Below are the code and all the weights of a small trained network. Each question names an input and a target symbol and asks about switching units off, where a switched-off unit gives its printed mean instead of its output.

import numpy as np


def w(rows, s, z=0):
    codes = np.array(rows[::2]) - 128.0
    scale = np.full(codes.shape[1], s)
    scale[-1] = z or s
    return codes * scale


def norm(h):
    return h / np.sqrt((h * h).mean(-1, keepdims=True) + 1e-5)


def softmax(a):
    e = np.exp(a - a.max(-1, keepdims=True))
    return e / e.sum(-1, keepdims=True)


def log_softmax(a):
    a = a - a.max(-1, keepdims=True)
    return a - np.log(np.exp(a).sum(-1, keepdims=True))


def net(x, mask):
    ids = ['ΔΘΣΨαβγεζηλμξφω'.index(c) for c in x.split()]
    T = len(ids)
    res = E[ids] + P[:T]
    u = 0
    for l in range(2):
        r = norm(res)
        for j in range(3):
            rows = slice(2 * j, 2 * j + 2)
            q, k, v = (r @ M[l][rows].T for M in (Q, K, V))
            z = softmax(np.where(np.tri(T) > 0, q @ k.T / 2**0.5, -1e9)) @ v
            o = O[l][rows]
            res = res + np.where(mask[u + j], z, o[:, -1]) @ o[:, :-1]
        u += 3
    return log_softmax(norm(res)[-1] @ U[:, :-1].T + U[:, -1])


Q, K, V, O = {}, {}, {}, {}
E = w([
[133,127,134,138],'Δ',
[133,129,134,139],'Θ',
[133,127,133,139],'Σ',
[121,125,127,120],'Ψ',
[120,130,124,119],'α',
[128,124,129,113],'β',
[137,132,135,135],'γ',
[132,126,134,139],'ε',
[127,124,128,115],'ζ',
[9,69,88,160],'η',
[131,127,134,138],'λ',
[123,135,126,137],'μ',
[125,133,124,115],'ξ',
[139,123,138,128],'φ',
[132,126,134,139],'ω',
],0.016)
P = w([
[127,121,116,136],'0',
[127,158,144,124],'1',
[92,137,169,124],'2',
[100,86,126,138],'3',
[139,113,86,140],'4',
[154,162,110,121],'5',
[88,179,214,112],'6',
[58,81,174,141],'7',
[127,71,74,153],'8',
[197,154,55,125],'9',
[155,203,165,105],'10',
[53,99,253,150],'11',
],0.0043)
Q[0] = w([
[33,86,245,125],'L0H0',
[114,5,56,159],'L0H0',
[78,98,147,145],'L0H1',
[124,215,188,106],'L0H1',
[99,141,121,175],'L0H2',
[185,119,151,163],'L0H2',
],0.012)
K[0] = w([
[232,190,40,120],'L0H0',
[122,250,237,90],'L0H0',
[162,179,123,122],'L0H1',
[155,76,52,146],'L0H1',
[102,64,109,152],'L0H2',
[157,124,79,126],'L0H2',
],0.012)
V[0] = w([
[177,79,186,185],'L0H0',
[31,158,85,236],'L0H0',
[60,3,146,139],'L0H1',
[232,171,53,112],'L0H1',
[241,169,63,115],'L0H2',
[120,191,185,84],'L0H2',
],0.0052)
O[0] = w([
[94,120,179,28,107],'L0H0',
[180,2,136,130,254],'L0H0',
[41,109,206,212,121],'L0H1',
[173,68,26,123,73],'L0H1',
[61,152,35,99,28],'L0H2',
[138,138,108,226,139],'L0H2',
],0.0059,0.0021)
Q[1] = w([
[106,107,75,186],'L1H0',
[109,184,134,54],'L1H0',
[125,155,129,137],'L1H1',
[100,119,115,104],'L1H1',
[53,109,13,104],'L1H2',
[208,145,254,153],'L1H2',
],0.0087)
K[1] = w([
[97,98,112,149],'L1H0',
[127,164,118,76],'L1H0',
[138,129,122,145],'L1H1',
[123,107,142,123],'L1H1',
[235,180,159,100],'L1H2',
[6,73,95,156],'L1H2',
],0.012)
V[1] = w([
[148,136,170,69],'L1H0',
[132,177,122,100],'L1H0',
[73,79,82,102],'L1H1',
[165,164,154,156],'L1H1',
[3,47,56,142],'L1H2',
[16,47,53,130],'L1H2',
],0.0044)
O[1] = w([
[184,144,108,143,143],'L1H0',
[167,108,164,125,20],'L1H0',
[79,123,149,169,49],'L1H1',
[156,126,116,97,180],'L1H1',
[194,154,254,149,247],'L1H2',
[187,161,253,161,224],'L1H2',
],0.0053,0.0012)
U = w([
[97,109,154,95,107],'Δ',
[127,116,133,107,92],'Θ',
[118,117,153,113,94],'Σ',
[24,88,145,194,117],'Ψ',
[121,97,124,232,51],'α',
[93,182,124,149,175],'β',
[202,170,100,43,235],'γ',
[100,113,152,103,92],'ε',
[84,182,127,155,194],'ζ',
[127,126,129,139,23],'η',
[128,119,157,119,137],'λ',
[193,11,100,165,85],'μ',
[195,173,46,170,254],'ξ',
[75,206,135,66,133],'φ',
[99,110,162,107,96],'ω',
],0.012,0.0029)

Each question gives the input, a string of symbols that net reads in full, and the target symbol t.
The units are the heads (2 rows each of Q, K, V and O). Each row of codes is followed by its name. A weight is (code - 128) times the scale printed after its matrix; where a second scale follows, it is the last column's (O and U).
mask holds one flag per head, layer by layer. A switched-off head (its flag False) gives its mean, the last column of its rows in O, instead of its output. The means were averaged over made-up inputs and are rounded, as every weight is.
A unit's drop is (log p(t) with every unit on - log p(t) with that unit switched off) / (log p(t) with every unit on - log p(t) with every unit switched off).
The circuit of an input: a set's keep is (log p(t) with only the set's units on - log p(t) with every unit switched off) / (log p(t) with every unit on - log p(t) with every unit switched off). Starting from all 6 units, units are removed one at a time, each time the one whose removal leaves the highest keep (on an exact tie, the one counted first), for as long as the keep stays at least 0.8.
circuit, biggest first: the units of the circuit, biggest drop first
heads that matter: for each layer, one digit per head in row order, 1 if its drop is at least 0.15 and else 0, layers parted by /
input γ ε Δ μ Δ φ ξ φ, target φ: circuit, biggest first : [L0H0]
input γ μ ξ λ ζ μ β μ φ ε φ, target φ: circuit, biggest first : [L0H0; L0H2]
input Δ ε γ φ γ ω ζ, target γ: heads that matter : 110 / 100
input ξ ε φ, target ξ: circuit, biggest first : [L0H0; L0H1]
input μ γ μ ξ γ ω, target ξ: heads that matter : 100 / 000
input α μ μ ξ μ γ, target ξ: heads that matter : 101 / 011
input ζ ξ μ ε α ζ ω β μ ε Δ, target μ: heads that matter : 100 / 000
input μ φ ξ α λ, target ξ: circuit, biggest first : [L0H0; L1H2]
input μ Σ ξ μ ξ φ γ Σ γ, target γ: circuit, biggest first : [L0H1; L0H0; L0H2]
input φ α γ α μ, target γ: heads that matter : 111 / 101
input ξ ζ ε ξ ξ ξ Σ, target ξ: circuit, biggest first : [L0H1; L0H0]
input μ α φ Ψ φ γ φ ξ γ Δ Δ, target γ: circuit, biggest first : [L0H0; L0H2; L1H0; L1H2]
input ξ μ μ μ γ α μ Ψ α ξ μ, target α: circuit, biggest first : [L0H1; L0H0]
input β α ξ ξ φ μ μ ζ, target μ: circuit, biggest first : [L0H0; L0H1]
input Ψ ξ β μ ξ μ α, target ξ: circuit, biggest first : [L0H0; L0H1]
input γ μ μ, target γ: circuit, biggest first : [L0H1]
input μ μ μ ξ φ φ, target ξ: heads that matter : 101 / 000
input Δ ξ μ μ ζ β γ φ λ ξ, target φ: heads that matter : 110 / 001
input ξ ξ ζ, target ξ: heads that matter : 110 / 000
input μ μ Θ, target μ: circuit, biggest first : [L0H0]
input μ Θ α μ ξ μ Σ μ β μ, target μ: heads that matter : 101 / 001
input Δ λ ε μ μ μ γ λ, target μ: circuit, biggest first : [L0H1; L1H2]
input γ α μ Ψ Θ ε ω ζ ε μ ω β, target μ: circuit, biggest first : [L0H1; L0H0]
input α ξ γ γ φ, target γ: heads that matter : 111 / 000
input ξ Δ ξ Δ α μ ξ μ ξ γ, target μ: heads that matter : 111 / 001
input μ λ α γ α μ φ ζ Θ μ ζ μ, target μ: heads that matter : 010 / 000
input Δ β μ μ β φ, target μ: heads that matter : 100 / 000
input β ω μ Θ ξ μ μ, target ξ: heads that matter : 110 / 000
